Here is a tiny trained network, its code and every weight. The questions are about switching its units off for an input and a target symbol, where a switched-off unit gives its printed mean instead of its output.

import numpy as np


def w(rows, s, z=0):
    codes = np.array(rows[::2]) - 128.0
    scale = np.full(codes.shape[1], s)
    scale[-1] = z or s
    return codes * scale


def softmax(a):
    e = np.exp(a - a.max(-1, keepdims=True))
    return e / e.sum(-1, keepdims=True)


def log_softmax(a):
    a = a - a.max(-1, keepdims=True)
    return a - np.log(np.exp(a).sum(-1, keepdims=True))


def net(x, mask):
    ids = ['ΔΘΞΨΩαβγεζημπστ'.index(c) for c in x.split()]
    T = len(ids)
    res = E[ids] + P[:T]
    u = 0
    for l in range(2):
        r = res
        for j in range(3):
            rows = slice(3 * j, 3 * j + 3)
            q, k, v = (r @ M[l][rows].T for M in (Q, K, V))
            z = softmax(np.where(np.tri(T) > 0, q @ k.T / 3**0.5, -1e9)) @ v
            o = O[l][rows]
            res = res + np.where(mask[u + j], z, o[:, -1]) @ o[:, :-1]
        u += 3
    return log_softmax(res[-1] @ U[:, :-1].T + U[:, -1])


Q, K, V, O = {}, {}, {}, {}
E = w([
[172,130,207,168,128,202,11,44,24,159,200,26],'Δ',
[119,73,179,93,112,214,233,38,189,15,54,152],'Θ',
[33,202,43,123,71,178,15,118,248,145,246,172],'Ξ',
[31,11,140,158,135,35,94,43,198,231,137,89],'Ψ',
[135,240,190,252,50,232,123,99,95,163,118,243],'Ω',
[35,61,76,103,243,32,246,249,158,36,64,209],'α',
[232,109,65,31,79,139,24,189,12,160,78,229],'β',
[135,208,121,18,138,203,188,230,60,29,208,53],'γ',
[95,106,44,230,225,172,249,135,56,184,121,72],'ε',
[36,66,42,139,30,92,86,220,229,224,61,165],'ζ',
[153,19,248,9,124,28,33,188,47,70,114,180],'η',
[170,175,174,17,143,39,185,163,207,168,169,7],'μ',
[51,67,254,218,243,109,217,138,129,212,245,108],'π',
[231,229,54,119,233,195,19,213,131,62,233,191],'σ',
[17,8,23,75,147,207,19,111,135,58,105,21],'τ',
],0.0052)
P = w([
[99,235,115,250,117,8,69,40,47,33,26,15],'0',
[49,90,170,3,199,197,125,153,170,145,165,185],'1',
[136,107,85,52,161,179,170,77,166,132,137,134],'2',
[128,43,124,188,53,124,153,195,86,39,201,95],'3',
[36,87,190,5,201,224,107,203,203,181,174,205],'4',
[178,117,76,99,143,162,175,91,163,147,146,148],'5',
[143,36,118,214,34,113,143,222,76,44,223,110],'6',
[22,111,186,13,199,222,55,223,208,204,176,223],'7',
[208,123,72,120,124,148,171,102,173,162,149,156],'8',
[154,36,98,230,8,110,125,237,57,48,243,121],'9',
[20,143,180,22,188,211,39,234,208,228,170,233],'10',
[240,144,47,144,104,131,160,116,161,181,148,166],'11',
],0.005)
Q[0] = w([
[124,45,42,205,18,119,162,219,61,42,246,53],'L0H1',
[181,200,240,115,164,44,69,47,162,209,45,126],'L0H1',
[79,44,37,186,37,164,97,233,48,53,235,130],'L0H1',
[174,232,104,183,81,71,39,180,72,227,183,237],'L0H2',
[131,74,215,105,170,143,117,69,98,63,88,24],'L0H2',
[120,61,207,102,159,159,90,80,110,86,120,34],'L0H2',
[146,11,155,151,81,37,178,129,155,40,208,100],'L0H3',
[141,1,181,116,93,52,207,116,189,45,215,127],'L0H3',
[96,203,137,58,197,212,129,97,167,208,36,172],'L0H3',
],0.0044)
K[0] = w([
[50,253,170,234,229,5,8,64,10,95,56,30],'L0H1',
[182,25,247,7,178,239,120,238,217,247,238,222],'L0H1',
[88,251,32,248,98,3,4,83,15,32,84,62],'L0H1',
[154,174,19,205,33,34,38,193,130,185,150,196],'L0H2',
[29,38,184,91,158,79,198,104,134,64,81,52],'L0H2',
[22,62,178,131,144,102,213,71,125,37,54,42],'L0H2',
[179,188,38,248,31,3,105,6,9,16,9,4],'L0H3',
[164,170,123,215,32,13,146,6,96,4,24,24],'L0H3',
[58,56,228,38,181,187,221,167,252,119,222,208],'L0H3',
],0.0051)
V[0] = w([
[79,51,104,34,208,253,51,148,126,105,217,211],'L0H1',
[71,201,192,244,111,143,163,103,34,112,133,25],'L0H1',
[151,169,208,132,2,100,21,14,61,123,75,80],'L0H1',
[218,112,36,106,46,197,42,239,152,240,220,245],'L0H2',
[99,154,27,147,5,103,125,174,139,70,114,143],'L0H2',
[118,76,211,85,222,45,180,118,70,65,113,59],'L0H2',
[241,191,39,211,80,100,89,30,2,52,46,59],'L0H3',
[236,228,27,227,15,16,151,101,32,149,58,26],'L0H3',
[221,213,143,90,68,151,169,117,175,121,153,203],'L0H3',
],0.0048)
O[0] = w([
[224,99,152,146,241,152,42,53,233,159,110,166,91],'L0H1',
[53,175,79,174,153,147,182,121,27,151,173,140,194],'L0H1',
[87,99,196,163,57,89,72,63,25,152,206,153,206],'L0H1',
[196,133,50,125,88,192,135,206,134,223,157,196,7],'L0H2',
[105,192,60,221,88,177,23,196,141,40,99,182,127],'L0H2',
[101,101,255,82,177,81,164,148,73,70,80,75,190],'L0H2',
[194,74,134,166,158,10,148,87,144,83,185,172,120],'L0H3',
[156,59,88,134,114,23,167,146,144,59,206,132,5],'L0H3',
[163,230,192,93,28,155,145,88,122,87,175,160,77],'L0H3',
],0.0045,0.0014)
Q[1] = w([
[180,223,118,18,251,158,79,55,176,248,27,35],'L1H1',
[250,170,104,101,225,44,156,44,165,214,132,11],'L1H1',
[142,147,189,20,168,163,158,202,220,113,147,245],'L1H1',
[221,82,152,249,16,14,247,66,6,6,241,15],'L1H2',
[12,183,154,15,195,225,6,236,214,253,41,250],'L1H2',
[4,76,250,105,170,92,59,236,132,186,166,241],'L1H2',
[32,238,235,12,237,193,14,244,88,222,141,229],'L1H3',
[152,57,129,239,29,11,135,183,41,102,250,6],'L1H3',
[9,127,241,40,215,168,41,252,191,181,190,197],'L1H3',
],0.0051)
K[1] = w([
[244,59,148,55,102,229,208,174,182,202,122,73],'L1H1',
[241,126,65,165,89,151,184,213,219,237,243,64],'L1H1',
[219,36,235,93,131,91,213,82,117,32,109,198],'L1H1',
[33,156,228,107,188,82,127,17,46,106,95,51],'L1H2',
[218,139,20,170,55,164,98,236,189,184,159,223],'L1H2',
[62,223,9,242,7,150,14,236,48,190,201,253],'L1H2',
[218,229,65,189,25,160,23,232,97,235,159,251],'L1H3',
[4,171,173,76,159,79,60,105,57,63,124,14],'L1H3',
[120,182,66,212,17,106,35,242,155,194,194,250],'L1H3',
],0.0051)
V[1] = w([
[34,246,136,200,148,168,14,61,199,191,205,33],'L1H1',
[212,142,202,142,225,138,206,83,44,180,210,81],'L1H1',
[225,238,71,140,224,76,23,44,177,64,186,134],'L1H1',
[215,142,140,77,223,157,38,196,23,49,151,118],'L1H2',
[97,8,50,152,51,103,47,57,83,213,12,202],'L1H2',
[95,221,41,194,144,218,120,52,156,72,250,201],'L1H2',
[120,242,248,211,8,172,131,60,104,85,68,139],'L1H3',
[156,116,166,233,196,157,187,94,58,79,2,196],'L1H3',
[222,218,87,36,53,123,88,131,7,145,134,199],'L1H3',
],0.005)
O[1] = w([
[35,202,178,196,251,166,68,68,21,221,74,23,5],'L1H1',
[183,206,151,101,226,75,244,215,145,241,218,214,235],'L1H1',
[252,232,241,91,201,10,24,176,154,203,21,52,157],'L1H1',
[236,3,37,220,248,245,63,191,194,68,244,39,106],'L1H2',
[30,3,212,80,107,51,141,201,119,248,13,206,126],'L1H2',
[5,227,135,149,223,94,28,98,213,22,244,232,117],'L1H2',
[71,180,246,231,16,213,137,214,237,174,197,48,246],'L1H3',
[106,64,130,242,155,230,135,241,242,93,22,154,201],'L1H3',
[134,46,206,44,174,200,183,234,24,78,212,78,4],'L1H3',
],0.0051,0.0017)
U = w([
[156,170,206,185,130,143,10,67,34,157,101,61,254],'Δ',
[204,145,50,125,82,232,145,30,222,29,4,192,110],'Θ',
[50,202,177,70,134,82,122,44,117,93,245,232,137],'Ξ',
[105,26,78,189,178,74,30,44,194,237,133,117,140],'Ψ',
[81,173,233,203,54,177,123,237,208,104,94,69,17],'Ω',
[91,167,22,122,226,69,208,214,134,63,83,229,42],'α',
[148,1,185,99,160,193,134,223,68,137,108,80,187],'β',
[137,204,121,44,34,154,240,108,25,101,203,53,147],'γ',
[74,183,41,204,212,194,227,116,64,199,89,102,127],'ε',
[57,152,192,47,62,68,209,124,67,222,28,185,89],'ζ',
[217,76,176,88,73,41,41,103,139,70,176,222,69],'η',
[243,244,103,85,175,53,85,188,167,178,78,27,188],'μ',
[161,101,206,197,216,101,181,67,103,230,207,210,97],'π',
[126,131,66,155,218,169,82,143,160,27,221,89,105],'σ',
[34,66,19,85,50,152,47,63,101,58,119,28,145],'τ',
],0.0048,0.0022)

Each question gives the input, a string of symbols that net reads in full, and the target symbol t.
The units are the heads (3 rows each of Q, K, V and O). Each row of codes is followed by its name. A weight is (code - 128) times the scale printed after its matrix; where a second scale follows, it is the last column's (O and U).
mask holds one flag per head, layer by layer. A switched-off head (its flag False) gives its mean, the last column of its rows in O, instead of its output. The means were averaged over made-up inputs and are rounded, as every weight is.
A unit's drop is (log p(t) with every unit on - log p(t) with that unit switched off) / (log p(t) with every unit on - log p(t) with every unit switched off).
The circuit of an input: a set's keep is (log p(t) with only the set's units on - log p(t) with every unit switched off) / (log p(t) with every unit on - log p(t) with every unit switched off). Starting from all 6 units, units are removed one at a time, each time the one whose removal leaves the highest keep (on an exact tie, the one counted first), for as long as the keep stays at least 0.8.
circuit, biggest first: the units of the circuit, biggest drop first
unit that matters most: the unit with the biggest drop
which heads matter: for each layer, one digit per head in row order, 1 if its drop is at least 0.15 and else 0, layers parted by /
input Θ Θ μ β μ Θ ε μ γ μ μ, target β: circuit, biggest first : L1H3; L1H2; L0H2
input ζ Θ ε τ Θ ε μ, target τ: which heads matter : 110 / 100
input ε Ξ μ Ξ Ψ μ β, target α: unit that matters most : L0H3
input Θ Θ π β ζ, target ζ: circuit, biggest first : L1H2; L0H2; L0H3
input η Θ Θ Θ, target β: circuit, biggest first : L1H2; L0H2
input Θ α ε ε ζ Ω Ω, target Ω: which heads matter : 110 / 001
input η η Θ Θ ε Θ μ σ Ξ, target Ξ: circuit, biggest first : L1H2; L0H2; L1H3
input ε Θ Θ Θ Θ Θ τ, target α: which heads matter : 101 / 101
input Ψ π Θ Θ τ τ, target τ: which heads matter : 101 / 100
input η σ Ψ μ μ, target σ: which heads matter : 000 / 010
input β μ μ Θ π, target β: circuit, biggest first : L1H3; L1H2
input Ξ ζ β π, target Δ: which heads matter : 010 / 100
input ζ μ μ Θ, target τ: circuit, biggest first : L1H1; L0H1
input ε β Θ β η, target β: unit that matters most : L1H3
input Θ Θ Ξ ζ Ω, target Ω: which heads matter : 001 / 001
input ζ Θ β η μ μ Θ ζ μ α, target τ: which heads matter : 110 / 100
input β Ξ η, target η: circuit, biggest first : L0H3; L1H1
input ζ ζ β μ Ψ ζ β Θ Θ σ, target τ: which heads matter : 110 / 100
input β μ ε Θ β Ω β Θ Ψ π, target η: which heads matter : 001 / 100
input σ Θ Ψ μ μ α Θ, target μ: circuit, biggest first : L1H1; L0H3
input Θ β Θ Θ Θ ζ μ, target Ω: circuit, biggest first : L1H3; L0H2
input Θ ζ τ ε α σ, target σ: circuit, biggest first : L1H2; L0H2; L0H1
input β β Θ Θ Θ ζ Ξ σ Ξ Δ, target η: circuit, biggest first : L0H3; L1H1; L0H1
input β ζ β Θ η μ Θ, target η: unit that matters most : L0H3
input Θ Ξ β σ, target Ω: circuit, biggest first : L1H3; L0H2; L0H1
input Ψ μ Θ Ξ Θ, target Ξ: circuit, biggest first : L1H2; L1H3
input μ Θ σ Θ μ, target σ: circuit, biggest first : L1H2
input Ψ γ γ, target γ: circuit, biggest first : L0H1; L1H3
input Δ Θ Θ Θ β Ψ ζ ζ Θ ζ, target π: which heads matter : 101 / 100
